Below are the code and all the weights of a small trained network. Each question names an input and a target symbol and asks about switching units off, where a switched-off unit gives its printed mean instead of its output.

import numpy as np


def w(rows, s, z=0):
    codes = np.array(rows[::2]) - 128.0
    scale = np.full(codes.shape[1], s)
    scale[-1] = z or s
    return codes * scale


def softmax(a):
    e = np.exp(a - a.max(-1, keepdims=True))
    return e / e.sum(-1, keepdims=True)


def log_softmax(a):
    a = a - a.max(-1, keepdims=True)
    return a - np.log(np.exp(a).sum(-1, keepdims=True))


def net(x, mask):
    ids = ['βγδζηθλμξπστψω'.index(c) for c in x.split()]
    T = len(ids)
    res = E[ids] + P[:T]
    u = 0
    for l in range(3):
        r = res
        for j in range(3):
            rows = slice(2 * j, 2 * j + 2)
            q, k, v = (r @ M[l][rows].T for M in (Q, K, V))
            z = softmax(np.where(np.tri(T) > 0, q @ k.T / 2**0.5, -1e9)) @ v
            o = O[l][rows]
            res = res + np.where(mask[u + j], z, o[:, -1]) @ o[:, :-1]
        u += 3
    return log_softmax(res[-1] @ U[:, :-1].T + U[:, -1])


Q, K, V, O = {}, {}, {}, {}
E = w([
[137,118,133],'β',
[170,144,191],'γ',
[112,167,185],'δ',
[123,151,152],'ζ',
[83,157,157],'η',
[121,143,162],'θ',
[63,144,149],'λ',
[134,149,144],'μ',
[133,137,163],'ξ',
[172,157,59],'π',
[134,174,153],'σ',
[87,120,184],'τ',
[118,104,67],'ψ',
[132,129,253],'ω',
],0.026)
P = w([
[139,176,127],'0',
[69,92,88],'1',
[179,101,141],'2',
[98,234,88],'3',
[33,84,98],'4',
[177,105,140],'5',
[85,247,96],'6',
[11,74,109],'7',
[176,105,153],'8',
[90,252,100],'9',
],0.014)
Q[0] = w([
[247,209,60],'0.h0',
[134,87,186],'0.h0',
[78,140,178],'0.h1',
[134,194,102],'0.h1',
[106,19,99],'0.h2',
[177,78,133],'0.h2',
],0.011)
K[0] = w([
[101,188,249],'0.h0',
[122,66,129],'0.h0',
[123,120,140],'0.h1',
[165,132,119],'0.h1',
[154,104,83],'0.h2',
[155,132,97],'0.h2',
],0.021)
V[0] = w([
[128,154,174],'0.h0',
[145,71,98],'0.h0',
[215,2,214],'0.h1',
[25,119,161],'0.h1',
[199,83,151],'0.h2',
[112,57,225],'0.h2',
],0.0084)
O[0] = w([
[114,73,60,146],'0.h0',
[153,114,188,82],'0.h0',
[172,131,59,1],'0.h1',
[98,16,124,82],'0.h1',
[63,109,99,78],'0.h2',
[106,255,169,88],'0.h2',
],0.0049,0.0063)
Q[1] = w([
[145,105,114],'1.h0',
[217,108,168],'1.h0',
[171,110,182],'1.h1',
[210,221,10],'1.h1',
[112,144,205],'1.h2',
[175,102,130],'1.h2',
],0.014)
K[1] = w([
[179,144,94],'1.h0',
[188,218,200],'1.h0',
[156,113,34],'1.h1',
[60,152,184],'1.h1',
[173,94,64],'1.h2',
[69,254,113],'1.h2',
],0.0095)
V[1] = w([
[245,186,206],'1.h0',
[141,204,109],'1.h0',
[96,124,45],'1.h1',
[202,79,83],'1.h1',
[171,43,41],'1.h2',
[147,254,52],'1.h2',
],0.0054)
O[1] = w([
[175,97,212,2],'1.h0',
[189,203,128,114],'1.h0',
[92,50,101,122],'1.h1',
[45,254,243,66],'1.h1',
[155,91,44,133],'1.h2',
[146,112,111,212],'1.h2',
],0.0057,0.0028)
Q[2] = w([
[107,53,155],'2.h0',
[132,56,162],'2.h0',
[108,103,4],'2.h1',
[157,109,156],'2.h1',
[157,143,121],'2.h2',
[119,94,100],'2.h2',
],0.019)
K[2] = w([
[127,167,244],'2.h0',
[207,124,206],'2.h0',
[220,148,1],'2.h1',
[108,57,207],'2.h1',
[23,24,194],'2.h2',
[151,184,74],'2.h2',
],0.008)
V[2] = w([
[179,127,99],'2.h0',
[121,161,146],'2.h0',
[94,97,209],'2.h1',
[61,236,183],'2.h1',
[84,83,254],'2.h2',
[189,155,151],'2.h2',
],0.0091)
O[2] = w([
[100,180,172,145],'2.h0',
[105,96,211,124],'2.h0',
[87,167,20,1],'2.h1',
[106,110,109,156],'2.h1',
[96,84,254,92],'2.h2',
[153,127,177,119],'2.h2',
],0.0062,0.0061)
U = w([
[154,100,157,82],'β',
[243,100,173,44],'γ',
[167,38,124,144],'δ',
[135,84,149,113],'ζ',
[125,89,140,152],'η',
[137,120,149,81],'θ',
[94,75,145,137],'λ',
[143,104,144,105],'μ',
[142,78,190,47],'ξ',
[174,205,144,110],'π',
[138,134,149,112],'σ',
[57,130,132,107],'τ',
[100,166,65,215],'ψ',
[99,178,190,3],'ω',
],0.011,0.0061)

Each question gives the input, a string of symbols that net reads in full, and the target symbol t.
The units are the heads (2 rows each of Q, K, V and O). Each row of codes is followed by its name. A weight is (code - 128) times the scale printed after its matrix; where a second scale follows, it is the last column's (O and U).
mask holds one flag per head, layer by layer. A switched-off head (its flag False) gives its mean, the last column of its rows in O, instead of its output. The means were averaged over made-up inputs and are rounded, as every weight is.
A unit's drop is (log p(t) with every unit on - log p(t) with that unit switched off) / (log p(t) with every unit on - log p(t) with every unit switched off).
The circuit of an input: a set's keep is (log p(t) with only the set's units on - log p(t) with every unit switched off) / (log p(t) with every unit on - log p(t) with every unit switched off). Starting from all 9 units, units are removed one at a time, each time the one whose removal leaves the highest keep (on an exact tie, the one counted first), for as long as the keep stays at least 0.8.
circuit, biggest first: the units of the circuit, biggest drop first
unit that matters most: the unit with the biggest drop
which heads matter: for each layer, one digit per head in row order, 1 if its drop is at least 0.15 and else 0, layers parted by /
input π μ ξ ψ ξ, target ψ: circuit, biggest first => (2.h2)
input ω π π ω ζ μ ψ π δ, target ω: circuit, biggest first => (0.h2, 1.h1)
input β λ π ψ μ, target ψ: which heads matter => 101 / 010 / 001
input ψ ω π λ, target ω: circuit, biggest first => (2.h2, 0.h2)
input μ σ π π σ π ω θ, target ψ: which heads matter => 100 / 010 / 011
input ψ π ω η, target ω: which heads matter => 100 / 100 / 001
input λ λ λ ψ ψ λ π ω π, target γ: which heads matter => 101 / 110 / 010
input σ ψ β η π ω γ, target ω: which heads matter => 101 / 100 / 001
input π π π ω π ψ τ, target ψ: which heads matter => 000 / 001 / 010
input β ψ η ψ τ β π η, target ψ: which heads matter => 001 / 010 / 001
input ψ λ β π μ ψ ω ω, target ψ: circuit, biggest first => (2.h1, 2.h2)
input γ π ξ π η λ β ω π θ, target ω: which heads matter => 001 / 000 / 001
input ψ τ τ π β, target δ: circuit, biggest first => (0.h2, 0.h1)
input π τ π ψ π ψ π ψ, target ψ: which heads matter => 001 / 100 / 001
input π ψ ψ ψ λ ψ ξ π ψ γ, target ψ: unit that matters most => 2.h1
input ψ μ λ β π λ, target ψ: which heads matter => 000 / 010 / 011
input τ π π ψ μ, target ψ: which heads matter => 110 / 010 / 001
input τ π μ σ λ ω β, target ω: circuit, biggest first => (0.h2, 2.h2)
input π ω π δ ψ τ π ω ψ π, target ω: circuit, biggest first => (2.h2, 0.h2)
input π ω λ, target ψ: circuit, biggest first => (2.h1)
input τ γ ψ λ π π, target γ: circuit, biggest first => (2.h1, 1.h1)
